Here is a tiny trained network, its code and every weight. The questions are about switching its units off for an input and a class, where a switched-off unit gives its printed mean instead of its output.

import numpy as np


def w(rows, s, z=0):
    codes = np.array(rows[::2]) - 128.0
    scale = np.full(codes.shape[1], s)
    scale[-1] = z or s
    return codes * scale


def f(y):
    return np.maximum(y, 0)


def log_softmax(a):
    a = a - a.max(-1, keepdims=True)
    return a - np.log(np.exp(a).sum(-1, keepdims=True))


def net(x, mask):
    res = np.array(x, float).reshape(1, 6) / 4 @ E
    y = f(res @ A[0][:, :-1].T + A[0][:, -1])
    res = res + np.where(mask, y, B[0][:, -1]) @ B[0][:, :-1]
    return log_softmax(res[-1] @ U[:, :-1].T + U[:, -1])


A, B = {}, {}
E = w([
[119,122,103,137,117,141,137,127,143,140],'x0',
[112,127,100,136,110,140,108,128,121,148],'x1',
[133,124,104,120,128,105,142,120,135,130],'x2',
[82,194,111,246,122,72,117,226,153,95],'x3',
[128,132,146,121,141,121,138,117,125,95],'x4',
[186,129,152,138,62,106,58,89,221,99],'x5',
],0.011)
A[0] = w([
[104,140,123,133,127,144,206,191,40,168,5],'N0',
[153,158,118,146,159,152,107,154,137,151,111],'N1',
[81,157,103,153,193,141,215,210,23,149,58],'N2',
[129,51,157,39,99,183,129,38,95,161,193],'N3',
[172,175,156,150,55,106,61,96,210,116,76],'N4',
[158,113,165,155,142,138,111,83,91,120,91],'N5',
[49,162,108,112,199,128,180,194,60,156,47],'N6',
[79,206,95,182,123,87,105,254,170,59,125],'N7',
[164,148,135,109,48,112,64,146,212,90,89],'N8',
[119,172,128,196,121,85,128,216,147,112,140],'N9',
[173,146,150,160,48,82,38,107,249,94,79],'N10',
[100,191,127,207,119,63,132,180,138,117,129],'N11',
[66,182,131,254,136,49,109,216,151,96,134],'N12',
],0.0065,0.0022)
B[0] = w([
[56,136,128,163,94,126,138,154,88,106,186],'N0',
[172,147,78,145,165,128,157,128,105,146,139],'N1',
[71,88,231,208,49,57,188,175,46,98,221],'N2',
[195,175,45,92,166,185,37,95,210,141,252],'N3',
[116,120,174,171,59,110,193,160,33,91,205],'N4',
[80,131,116,71,121,123,156,113,137,140,147],'N5',
[91,122,172,212,63,84,174,180,117,98,205],'N6',
[196,130,67,78,190,206,52,99,189,183,226],'N7',
[60,101,187,218,68,106,187,128,67,113,198],'N8',
[94,183,126,85,125,203,123,48,237,170,200],'N9',
[45,118,175,229,40,46,208,208,1,97,230],'N10',
[155,148,42,55,190,177,58,113,161,92,201],'N11',
[224,129,35,39,155,172,74,82,215,148,237],'N12',
],0.0057,0.011)
U = w([
[200,136,108,30,167,215,77,56,204,150,253],'0',
[24,117,190,254,85,51,220,169,64,123,3],'1',
],0.0079,0.0015)

Each question gives the input, the list of numbers given to net, and the class t.
The units are the neurons (one row each of A and B). Each row of codes is followed by its name. A weight is (code - 128) times the scale printed after its matrix; where a second scale follows, it is the last column's (A, B and U).
mask holds one flag per neuron, in row order. A switched-off neuron (its flag False) gives its mean, the last column of its row in B, instead of its output. The means were averaged over made-up inputs and are rounded, as every weight is.
A unit's drop is (log p(t) with every unit on - log p(t) with that unit switched off) / (log p(t) with every unit on - log p(t) with every unit switched off).
k most important neurons: the k neurons with the biggest drops, biggest first
drop when u is switched off: that unit's drop, to one decimal
input [0,8,3,5,2,-5], class 0: 2 most important neurons -> [N12; N7]
input [7,-1,-4,1,7,0], class 0: most important neuron -> [N10]
input [5,7,2,-5,5,-6], class 1: 2 most important neurons -> [N12; N7]
input [0,-8,7,-1,-5,2], class 1: 4 most important neurons -> [N12; N7; N3; N11]
input [-2,-7,8,8,-1,7], class 0: 2 most important neurons -> [N12; N7]
input [8,1,5,6,-1,6], class 0: 4 most important neurons -> [N12; N7; N11; N2]
input [-2,-5,5,-5,6,6], class 1: 2 most important neurons -> [N10; N12]
input [1,6,-1,-6,-3,8], class 1: drop when N10 is switched off -> 0.3
input [-7,4,-3,-1,-8,2], class 1: drop when N7 is switched off -> 0.6
input [1,1,1,7,3,5], class 0: drop when N12 is switched off -> 0.4
